Below is a small trained network, with its code and all its weights. Each question gives an input and a class and asks what happens when units are switched off, that is, made to give their printed mean instead of their output.

import numpy as np


def w(rows, s, z=0):
    codes = np.array(rows[::2]) - 128.0
    scale = np.full(codes.shape[1], s)
    scale[-1] = z or s
    return codes * scale


def norm(h):
    return h / np.sqrt((h * h).mean(-1, keepdims=True) + 1e-5)


def f(y):
    return np.maximum(y, 0)


def log_softmax(a):
    a = a - a.max(-1, keepdims=True)
    return a - np.log(np.exp(a).sum(-1, keepdims=True))


def net(x, mask):
    res = np.array(x, float).reshape(1, 6) / 4 @ E
    u = 0
    for l in range(3):
        y = f(norm(res) @ A[l][:, :-1].T + A[l][:, -1])
        res = res + np.where(mask[u : u + 8], y, B[l][:, -1]) @ B[l][:, :-1]
        u += 8
    return log_softmax(norm(res)[-1] @ U[:, :-1].T + U[:, -1])


A, B = {}, {}
E = w([
[49,88,161,126,195],'x0',
[104,221,53,208,153],'x1',
[179,60,2,208,205],'x2',
[136,218,174,108,192],'x3',
[213,136,97,105,157],'x4',
[159,95,182,213,111],'x5',
],0.0025)
A[0] = w([
[113,235,228,146,61,186],'L0N1',
[214,7,176,238,98,28],'L0N2',
[55,91,199,98,60,24],'L0N3',
[112,48,72,167,145,57],'L0N4',
[91,238,128,182,205,6],'L0N5',
[124,87,113,145,101,136],'L0N6',
[231,128,83,13,34,132],'L0N7',
[131,179,3,203,46,28],'L0N8',
],0.0074,0.0013)
B[0] = w([
[209,25,125,40,51,255],'L0N1',
[182,249,189,211,203,241],'L0N2',
[17,72,165,128,61,209],'L0N3',
[138,117,62,45,206,202],'L0N4',
[217,195,75,66,147,212],'L0N5',
[124,118,129,101,220,162],'L0N6',
[229,194,22,56,163,227],'L0N7',
[111,206,254,220,232,218],'L0N8',
],0.0079,0.0049)
A[1] = w([
[208,213,133,54,62,3],'L1N1',
[120,117,130,220,145,97],'L1N2',
[49,34,216,165,83,46],'L1N3',
[59,89,139,166,39,97],'L1N4',
[81,100,185,166,82,48],'L1N5',
[147,156,159,185,80,28],'L1N6',
[93,252,115,254,167,56],'L1N7',
[113,117,74,175,91,47],'L1N8',
],0.0075,0.00043)
B[1] = w([
[192,93,42,108,115,254],'L1N1',
[166,157,116,128,136,155],'L1N2',
[13,117,174,102,82,175],'L1N3',
[44,76,185,100,149,159],'L1N4',
[96,85,167,101,113,151],'L1N5',
[135,96,131,95,102,143],'L1N6',
[53,192,201,99,247,241],'L1N7',
[134,127,145,119,157,128],'L1N8',
],0.012,0.0059)
A[2] = w([
[61,186,74,108,115,253],'L2N1',
[114,163,171,73,147,144],'L2N2',
[136,101,2,78,142,111],'L2N3',
[137,201,98,132,107,92],'L2N4',
[113,183,99,236,184,174],'L2N5',
[97,126,127,161,141,168],'L2N6',
[119,137,131,176,99,62],'L2N7',
[51,106,8,90,179,189],'L2N8',
],0.0087,0.00053)
B[2] = w([
[199,83,230,102,94,152],'L2N1',
[144,64,164,122,117,198],'L2N2',
[220,67,101,96,112,255],'L2N3',
[101,16,163,139,165,161],'L2N4',
[137,255,239,161,160,210],'L2N5',
[176,173,149,143,81,144],'L2N6',
[120,106,110,85,175,128],'L2N7',
[227,116,159,52,19,204],'L2N8',
],0.0087,0.0062)
U = w([
[248,79,47,67,76,183],'0',
[55,128,34,245,97,37],'1',
[1,45,204,100,40,147],'2',
[126,238,199,167,253,168],'3',
[72,146,59,248,75,1],'4',
],0.0076,0.0059)

Each question gives the input, the list of numbers given to net, and the class t.
The units are the neurons (one row each of A and B). Each row of codes is followed by its name. A weight is (code - 128) times the scale printed after its matrix; where a second scale follows, it is the last column's (A, B and U).
mask holds one flag per neuron, layer by layer. A switched-off neuron (its flag False) gives its mean, the last column of its row in B, instead of its output. The means were averaged over made-up inputs and are rounded, as every weight is.
A unit's drop is (log p(t) with every unit on - log p(t) with that unit switched off) / (log p(t) with every unit on - log p(t) with every unit switched off).
unit that matters most: the unit with the biggest drop
top k neurons: the k neurons with the biggest drops, biggest first
k most important neurons of layer l: the k neurons of layer l with the biggest drops, biggest first
drop of u: that unit's drop, to one decimal
input [-4,2,-1,-7,5,-2], class 3: unit that matters most	L0N8
input [-4,3,-8,-7,-6,-8], class 2: top 4 neurons	[L0N3 L0N5 L0N2 L0N4]
input [-5,3,-8,1,-2,8], class 2: top 2 neurons	[L0N7 L0N3]
input [0,7,-3,-2,-6,8], class 0: top 3 neurons	[L0N1 L0N5 L1N7]
input [5,-5,3,-6,3,0], class 3: top 2 neurons	[L0N2 L0N1]
input [6,6,3,7,-6,7], class 0: top 3 neurons	[L0N5 L0N8 L0N2]
input [3,7,-7,-5,-3,-8], class 2: top 2 neurons	[L0N7 L0N3]
input [6,6,2,6,2,6], class 0: top 3 neurons	[L0N5 L0N8 L0N2]
input [8,7,0,3,0,-7], class 0: top 2 neurons	[L0N5 L0N8]
input [-5,8,-1,6,-4,0], class 0: 2 most important neurons of layer 0	[L0N1 L0N2]
input [1,0,-4,0,0,-2], class 2: top 2 neurons	[L0N3 L0N5]
input [6,4,4,8,-4,-5], class 0: 3 most important neurons of layer 0	[L0N5 L0N8 L0N2]
input [-2,6,7,-5,0,-6], class 3: drop of L0N8	0.7
input [5,1,7,-5,-6,-2], class 3: top neuron	[L0N1]
input [-1,4,-4,2,-7,-6], class 0: drop of L0N5	0.4
input [4,-7,6,-6,1,8], class 3: drop of L0N2	1.9
